Below is a small trained network, with its code and all its weights. Each question gives an input and a class and asks what happens when units are switched off, that is, made to give their printed mean instead of their output.

import numpy as np


def w(rows, s, z=0):
    codes = np.array(rows[::2]) - 128.0
    scale = np.full(codes.shape[1], s)
    scale[-1] = z or s
    return codes * scale


def norm(h):
    return h / np.sqrt((h * h).mean(-1, keepdims=True) + 1e-5)


def f(y):
    return np.maximum(y, 0)


def log_softmax(a):
    a = a - a.max(-1, keepdims=True)
    return a - np.log(np.exp(a).sum(-1, keepdims=True))


def net(x, mask):
    res = np.array(x, float).reshape(1, 2) / 4 @ E
    u = 0
    for l in range(2):
        y = f(norm(res) @ A[l][:, :-1].T + A[l][:, -1])
        res = res + np.where(mask[u : u + 7], y, B[l][:, -1]) @ B[l][:, :-1]
        u += 7
    return log_softmax(norm(res)[-1] @ U[:, :-1].T + U[:, -1])


A, B = {}, {}
E = w([
[215,97,242,128,57,75,213,130,168],'x0',
[55,116,65,1,74,69,69,200,133],'x1',
],0.0071)
A[0] = w([
[137,176,228,143,124,143,111,113,98,118],'L0N1',
[173,106,93,172,68,157,149,44,190,21],'L0N2',
[112,159,82,187,100,140,64,117,64,136],'L0N3',
[164,2,144,123,98,129,166,170,166,100],'L0N4',
[113,76,131,143,219,85,144,143,189,3],'L0N5',
[146,147,206,131,119,135,208,125,82,56],'L0N6',
[150,133,42,135,171,185,205,141,140,117],'L0N7',
],0.0069,0.0021)
B[0] = w([
[160,188,104,112,76,78,197,32,169,220],'L0N1',
[131,64,188,205,120,103,139,147,185,208],'L0N2',
[202,62,85,54,135,131,182,138,131,245],'L0N3',
[199,166,153,167,51,208,112,233,99,251],'L0N4',
[181,147,43,174,138,139,117,123,104,128],'L0N5',
[98,37,2,146,122,178,154,168,158,253],'L0N6',
[144,137,82,64,115,102,19,143,97,209],'L0N7',
],0.0088,0.0044)
A[1] = w([
[13,89,60,91,227,103,14,165,64,127],'L1N1',
[46,94,1,203,198,149,115,131,186,253],'L1N2',
[171,195,121,162,130,132,111,224,122,191],'L1N3',
[87,221,122,37,27,122,170,143,85,90],'L1N4',
[141,105,134,176,165,77,106,40,179,114],'L1N5',
[244,160,222,145,128,127,118,165,107,163],'L1N6',
[10,48,149,248,87,80,229,113,127,118],'L1N7',
],0.0073,0.0034)
B[1] = w([
[56,85,126,163,173,143,154,135,213,254],'L1N1',
[116,157,177,76,123,129,166,52,151,254],'L1N2',
[71,68,135,92,154,95,83,132,94,191],'L1N3',
[209,160,140,77,122,141,108,78,72,191],'L1N4',
[155,201,135,159,187,76,27,159,2,165],'L1N5',
[118,124,175,74,163,188,70,134,124,195],'L1N6',
[68,165,96,155,77,111,124,197,184,198],'L1N7',
],0.0091,0.008)
U = w([
[131,73,187,4,89,145,36,201,45,187],'0',
[99,191,128,196,118,96,118,105,166,82],'1',
[205,151,127,97,165,149,96,61,44,117],'2',
[94,103,135,136,135,78,97,191,75,7],'3',
[53,63,82,56,185,154,113,94,233,178],'4',
[94,90,125,126,141,80,128,186,68,4],'5',
[149,69,136,167,59,174,157,211,219,181],'6',
],0.013,0.0045)

Each question gives the input, the list of numbers given to net, and the class t.
The units are the neurons (one row each of A and B). Each row of codes is followed by its name. A weight is (code - 128) times the scale printed after its matrix; where a second scale follows, it is the last column's (A, B and U).
mask holds one flag per neuron, layer by layer. A switched-off neuron (its flag False) gives its mean, the last column of its row in B, instead of its output. The means were averaged over made-up inputs and are rounded, as every weight is.
A unit's drop is (log p(t) with every unit on - log p(t) with that unit switched off) / (log p(t) with every unit on - log p(t) with every unit switched off).
The circuit of an input: a set's keep is (log p(t) with only the set's units on - log p(t) with every unit switched off) / (log p(t) with every unit on - log p(t) with every unit switched off). Starting from the 12 units with the biggest drops (on a tie, the unit counted first), units are removed one at a time, each time the one whose removal leaves the highest keep (on an exact tie, the one counted first), for as long as the keep stays at least 0.8.
units of the circuit, in order: the units of the circuit, biggest drop first
most important unit: the unit with the biggest drop
k most important neurons: the k neurons with the biggest drops, biggest first
k most important neurons of layer l: the k neurons of layer l with the biggest drops, biggest first
drop of u: that unit's drop, to one decimal
input [-1,-5], class 1: units of the circuit, in order -> L0N2, L0N4, L1N7, L1N5
input [-2,-4], class 2: most important unit -> L0N4
input [2,-8], class 1: units of the circuit, in order -> L1N5, L0N3, L1N7
input [8,2], class 0: 2 most important neurons of layer 0 -> L0N4, L0N2
input [-1,-8], class 1: units of the circuit, in order -> L1N7, L0N2, L0N4, L1N5
input [-1,-2], class 2: 2 most important neurons -> L0N4, L1N1
input [4,1], class 0: 2 most important neurons of layer 0 -> L0N4, L0N2
input [8,3], class 0: 3 most important neurons of layer 1 -> L1N1, L1N6, L1N3
input [0,0], class 0: 4 most important neurons of layer 1 -> L1N1, L1N7, L1N2, L1N4
input [0,-3], class 1: 2 most important neurons of layer 1 -> L1N5, L1N7
input [0,-7], class 1: 2 most important neurons -> L1N7, L1N5
input [-4,-5], class 2: 3 most important neurons -> L0N6, L0N4, L1N5
input [-3,-8], class 2: 3 most important neurons -> L0N7, L1N5, L1N1
input [-6,-8], class 2: most important neuron -> L0N6
input [-2,-3], class 2: 2 most important neurons -> L0N4, L0N6
input [-3,-5], class 2: drop of L0N4 -> 0.2
input [3,1], class 0: drop of L0N4 -> 2.8
input [3,2], class 0: drop of L0N5 -> 0.0
